Here is a tiny trained network, its code and every weight. The questions are about switching its units off for an input and a class, where a switched-off unit gives its printed mean instead of its output.

import numpy as np


def w(rows, s, z=0):
    codes = np.array(rows[::2]) - 128.0
    scale = np.full(codes.shape[1], s)
    scale[-1] = z or s
    return codes * scale


def f(y):
    return np.maximum(y, 0)


def log_softmax(a):
    a = a - a.max(-1, keepdims=True)
    return a - np.log(np.exp(a).sum(-1, keepdims=True))


def net(x, mask):
    res = np.array(x, float).reshape(1, 3) / 4 @ E
    y = f(res @ A[0][:, :-1].T + A[0][:, -1])
    res = res + np.where(mask, y, B[0][:, -1]) @ B[0][:, :-1]
    return log_softmax(res[-1] @ U[:, :-1].T + U[:, -1])


A, B = {}, {}
E = w([
[166,189,63,66,139,216,224],'x0',
[43,209,178,37,22,98,125],'x1',
[254,151,132,186,12,191,58],'x2',
],0.009)
A[0] = w([
[190,125,103,203,193,132,124,244],'neuron 0',
[119,220,135,101,34,107,107,82],'neuron 1',
[195,126,103,189,79,198,109,67],'neuron 2',
[228,72,41,175,175,115,104,52],'neuron 3',
[84,56,91,172,227,174,142,88],'neuron 4',
[190,138,140,135,64,156,46,62],'neuron 5',
[155,171,100,97,132,184,153,215],'neuron 6',
[165,180,97,142,27,150,94,212],'neuron 7',
[126,107,55,196,152,168,146,48],'neuron 8',
[63,176,180,71,66,86,114,254],'neuron 9',
[10,121,117,45,230,81,201,129],'neuron 10',
[82,147,153,70,79,131,137,54],'neuron 11',
[142,144,113,93,163,214,228,114],'neuron 12',
[104,121,159,139,98,62,82,67],'neuron 13',
[75,79,158,177,140,65,91,40],'neuron 14',
[114,82,138,157,123,82,96,54],'neuron 15',
[137,167,103,70,107,169,159,190],'neuron 16',
[101,144,165,171,98,66,59,129],'neuron 17',
[161,184,75,95,125,172,171,47],'neuron 18',
[96,162,138,75,63,104,147,42],'neuron 19',
[145,143,62,88,129,154,192,59],'neuron 20',
[137,75,198,188,130,38,64,244],'neuron 21',
[158,155,144,155,75,165,103,52],'neuron 22',
[67,183,197,57,57,133,115,65],'neuron 23',
[189,151,109,173,61,170,107,51],'neuron 24',
[190,62,131,191,204,170,128,67],'neuron 25',
[129,210,66,105,151,162,162,43],'neuron 26',
[141,62,158,151,137,109,51,82],'neuron 27',
[183,149,63,113,145,198,166,167],'neuron 28',
],0.011,0.009)
B[0] = w([
[180,9,82,102,175,203,128,236],'neuron 0',
[153,128,158,145,195,199,196,199],'neuron 1',
[139,163,99,187,84,53,184,205],'neuron 2',
[143,154,155,143,187,169,226,203],'neuron 3',
[157,163,125,169,172,124,241,189],'neuron 4',
[105,174,159,142,83,61,193,198],'neuron 5',
[111,42,125,57,84,151,81,208],'neuron 6',
[175,74,82,174,65,74,144,246],'neuron 7',
[102,182,213,145,140,156,194,161],'neuron 8',
[178,15,96,141,168,216,153,255],'neuron 9',
[174,109,58,225,44,34,161,252],'neuron 10',
[118,183,181,148,170,154,226,168],'neuron 11',
[79,86,155,86,79,94,106,192],'neuron 12',
[60,207,202,96,85,116,153,162],'neuron 13',
[74,189,203,98,44,72,120,170],'neuron 14',
[49,212,194,127,105,97,135,152],'neuron 15',
[107,56,148,81,96,178,99,202],'neuron 16',
[87,112,175,80,81,158,110,187],'neuron 17',
[46,188,219,69,106,91,139,169],'neuron 18',
[113,178,195,176,163,177,213,169],'neuron 19',
[49,162,201,95,64,93,114,162],'neuron 20',
[116,25,142,57,79,147,74,246],'neuron 21',
[139,194,117,164,86,55,193,169],'neuron 22',
[157,146,170,160,194,185,208,203],'neuron 23',
[106,206,114,187,82,46,183,194],'neuron 24',
[126,161,192,129,189,190,210,200],'neuron 25',
[62,180,198,78,83,77,151,161],'neuron 26',
[72,137,201,89,107,120,119,174],'neuron 27',
[97,51,168,72,113,135,99,208],'neuron 28',
],0.011,0.016)
U = w([
[144,142,177,150,187,210,194,80],'0',
[50,139,215,62,90,113,94,62],'1',
[141,150,92,222,83,45,170,51],'2',
[191,49,58,97,124,200,75,243],'3',
[62,198,44,193,211,144,5,2],'4',
[30,230,49,85,198,223,18,2],'5',
],0.015,0.01)

Each question gives the input, the list of numbers given to net, and the class t.
The units are the neurons (one row each of A and B). Each row of codes is followed by its name. A weight is (code - 128) times the scale printed after its matrix; where a second scale follows, it is the last column's (A, B and U).
mask holds one flag per neuron, in row order. A switched-off neuron (its flag False) gives its mean, the last column of its row in B, instead of its output. The means were averaged over made-up inputs and are rounded, as every weight is.
A unit's drop is (log p(t) with every unit on - log p(t) with that unit switched off) / (log p(t) with every unit on - log p(t) with every unit switched off).
The circuit of an input: a set's keep is (log p(t) with only the set's units on - log p(t) with every unit switched off) / (log p(t) with every unit on - log p(t) with every unit switched off). Starting from the 12 units with the biggest drops (on a tie, the unit counted first), units are removed one at a time, each time the one whose removal leaves the highest keep (on an exact tie, the one counted first), for as long as the keep stays at least 0.8.
circuit, biggest first: the units of the circuit, biggest drop first
top k neurons: the k neurons with the biggest drops, biggest first
drop of u: that unit's drop, to one decimal
input [-5,-1,-8], class 2: circuit, biggest first : [neuron 10]
input [4,1,-5], class 2: top 2 neurons : [neuron 10; neuron 21]
input [4,7,-6], class 0: top 2 neurons : [neuron 9; neuron 23]
input [1,7,-7], class 0: top 2 neurons : [neuron 9; neuron 23]
input [4,7,-7], class 0: top 3 neurons : [neuron 9; neuron 23; neuron 7]
input [-1,-3,3], class 3: top 3 neurons : [neuron 10; neuron 23; neuron 0]
input [6,-2,7], class 2: top 4 neurons : [neuron 2; neuron 7; neuron 24; neuron 21]
input [6,5,-4], class 1: top 3 neurons : [neuron 12; neuron 20; neuron 26]
input [-8,-7,-5], class 1: top 4 neurons : [neuron 14; neuron 21; neuron 9; neuron 27]
input [0,3,-4], class 2: top 3 neurons : [neuron 10; neuron 0; neuron 21]
input [-3,3,-5], class 2: top 2 neurons : [neuron 10; neuron 0]
input [-1,-1,-3], class 3: top 3 neurons : [neuron 24; neuron 2; neuron 5]
input [-7,7,-5], class 0: top 2 neurons : [neuron 9; neuron 23]
input [-5,5,-3], class 0: circuit, biggest first : [neuron 9]
input [0,1,-8], class 2: drop of neuron 10 : 0.1
input [2,2,3], class 3: drop of neuron 10 : 0.3
input [-1,-1,3], class 3: drop of neuron 10 : 0.5
input [-4,7,2], class 0: drop of neuron 9 : 0.0
